Below is a small trained network, with its code and all its weights. Each question gives an input and a target symbol and asks what happens when units are switched off, that is, made to give their printed mean instead of their output.

import numpy as np


def w(rows, s, z=0):
    codes = np.array(rows[::2]) - 128.0
    scale = np.full(codes.shape[1], s)
    scale[-1] = z or s
    return codes * scale


def f(y):
    return np.maximum(y, 0)


def softmax(a):
    e = np.exp(a - a.max(-1, keepdims=True))
    return e / e.sum(-1, keepdims=True)


def log_softmax(a):
    a = a - a.max(-1, keepdims=True)
    return a - np.log(np.exp(a).sum(-1, keepdims=True))


def net(x, mask):
    ids = ['ΘΞΠαβγδεζηλμστφψ'.index(c) for c in x.split()]
    T = len(ids)
    res = E[ids] + P[:T]
    r = res
    for j in range(2):
        rows = slice(2 * j, 2 * j + 2)
        q, k, v = (r @ M[0][rows].T for M in (Q, K, V))
        z = softmax(np.where(np.tri(T) > 0, q @ k.T / 2**0.5, -1e9)) @ v
        o = O[0][rows]
        res = res + np.where(mask[j], z, o[:, -1]) @ o[:, :-1]
    y = f(res @ A[0][:, :-1].T + A[0][:, -1])
    res = res + np.where(mask[2:6], y, B[0][:, -1]) @ B[0][:, :-1]
    return log_softmax(res[-1] @ U[:, :-1].T + U[:, -1])


Q, K, V, O, A, B = {}, {}, {}, {}, {}, {}
E = w([
[56,91,137,143],'Θ',
[146,172,119,51],'Ξ',
[69,81,91,96],'Π',
[117,44,84,123],'α',
[175,151,93,58],'β',
[90,62,127,154],'γ',
[87,60,116,136],'δ',
[211,135,126,114],'ε',
[255,155,115,82],'ζ',
[101,202,220,110],'η',
[131,203,216,110],'λ',
[70,81,134,148],'μ',
[172,207,201,94],'σ',
[116,39,115,161],'τ',
[107,63,143,188],'φ',
[157,30,57,119],'ψ',
],0.011)
P = w([
[157,154,70,134],'0',
[192,69,255,3],'1',
[201,90,236,81],'2',
[76,135,157,150],'3',
[196,133,142,91],'4',
[192,158,132,35],'5',
],0.0068)
Q[0] = w([
[69,58,91,141],'h0',
[209,135,250,15],'h0',
[108,54,235,66],'h1',
[234,153,158,68],'h1',
],0.02)
K[0] = w([
[115,56,235,97],'h0',
[66,249,13,254],'h0',
[145,195,244,204],'h1',
[183,231,83,212],'h1',
],0.018)
V[0] = w([
[252,102,95,122],'h0',
[102,147,79,26],'h0',
[126,55,101,110],'h1',
[145,170,180,187],'h1',
],0.026)
O[0] = w([
[143,220,25,141,253],'h0',
[254,90,183,180,155],'h0',
[153,83,109,54,114],'h1',
[87,175,79,200,166],'h1',
],0.016,0.0051)
A[0] = w([
[122,252,164,120,122],'n0',
[159,177,115,119,4],'n1',
[87,17,106,152,93],'n2',
[190,152,155,82,79],'n3',
],0.014,0.011)
B[0] = w([
[159,107,162,68,249],'n0',
[9,172,163,168,167],'n1',
[82,150,197,130,164],'n2',
[108,136,96,189,201],'n3',
],0.016,0.017)
U = w([
[136,168,227,84,75],'Θ',
[93,163,59,174,107],'Ξ',
[120,56,147,164,187],'Π',
[112,199,87,110,48],'α',
[144,122,64,25,154],'β',
[31,161,158,182,2],'γ',
[185,106,101,170,108],'δ',
[146,167,107,133,196],'ε',
[120,91,133,98,192],'ζ',
[214,128,63,76,218],'η',
[90,137,131,153,121],'λ',
[145,154,91,179,116],'μ',
[1,92,79,119,165],'σ',
[111,179,81,112,110],'τ',
[101,135,192,100,91],'φ',
[113,119,141,97,161],'ψ',
],0.0074,0.0066)

Each question gives the input, a string of symbols that net reads in full, and the target symbol t.
The units are the heads (2 rows each of Q, K, V and O) and the neurons (one row each of A and B). Each row of codes is followed by its name. A weight is (code - 128) times the scale printed after its matrix; where a second scale follows, it is the last column's (O, A, B and U).
mask holds one flag per unit, heads first, then neurons. A switched-off unit (its flag False) gives its mean, the last column of its rows in O or B, instead of its output. The means were averaged over made-up inputs and are rounded, as every weight is.
A unit's drop is (log p(t) with every unit on - log p(t) with that unit switched off) / (log p(t) with every unit on - log p(t) with every unit switched off).
The circuit of an input: a set's keep is (log p(t) with only the set's units on - log p(t) with every unit switched off) / (log p(t) with every unit on - log p(t) with every unit switched off). Starting from all 6 units, units are removed one at a time, each time the one whose removal leaves the highest keep (on an exact tie, the one counted first), for as long as the keep stays at least 0.8.
units of the circuit, in order: the units of the circuit, biggest drop first
top k neurons: the k neurons with the biggest drops, biggest first
which heads matter: for each layer, one digit per head in row order, 1 if its drop is at least 0.15 and else 0, layers parted by /
input σ φ Π τ, target σ: units of the circuit, in order -> (h0)
input Π τ ε σ, target Θ: units of the circuit, in order -> (h1 n0)
input Π σ η τ Π β, target δ: units of the circuit, in order -> (h0 n3 n1)
input ε φ Ξ, target α: which heads matter -> 10
input Θ γ Θ, target Θ: which heads matter -> 10
input φ τ δ Π, target β: which heads matter -> 11
input β Θ η δ φ β, target Ξ: which heads matter -> 10
input Θ Π φ α, target Π: which heads matter -> 11
input Ξ γ β, target μ: units of the circuit, in order -> (h0 n3 n0)
input ε Π β, target α: units of the circuit, in order -> (n1 h0 n0)
input Θ Θ φ η δ τ, target γ: units of the circuit, in order -> (h0 h1)
input β Π φ δ, target Π: units of the circuit, in order -> (h0 n3 h1)
input σ ζ ζ, target Θ: top 3 neurons -> (n0 n3 n1)
input β α φ δ, target η: units of the circuit, in order -> (h0 h1)
input ζ τ φ, target α: top 3 neurons -> (n1 n0 n3)
input η ψ γ φ, target Ξ: top 2 neurons -> (n1 n0)
input Π Π ζ η φ φ, target γ: top neuron -> (n0)
input φ φ α φ ε, target β: top 3 neurons -> (n1 n3 n2)
input φ φ μ ε, target β: units of the circuit, in order -> (h0 n1 n3 n0)
input Π μ δ Π σ Π, target Π: units of the circuit, in order -> (h0)
input φ φ ψ, target σ: top 2 neurons -> (n0 n2)
input Π α ψ, target Π: top 2 neurons -> (n3 n2)
input φ ζ Ξ Π β, target β: units of the circuit, in order -> (h0 n1 h1)
input ψ α Θ α τ Π, target η: units of the circuit, in order -> (n1 h1)
input Π α τ φ, target η: top 2 neurons -> (n1 n2)
input Π φ γ α, target σ: top 2 neurons -> (n0 n2)
input η Ξ Π, target γ: top 2 neurons -> (n0 n2)
input α ψ μ Π ψ δ, target Π: top 3 neurons -> (n0 n3 n1)
input Ξ τ φ ε, target μ: top 2 neurons -> (n3 n0)
input φ α Ξ η ε Ξ, target β: top neuron -> (n0)
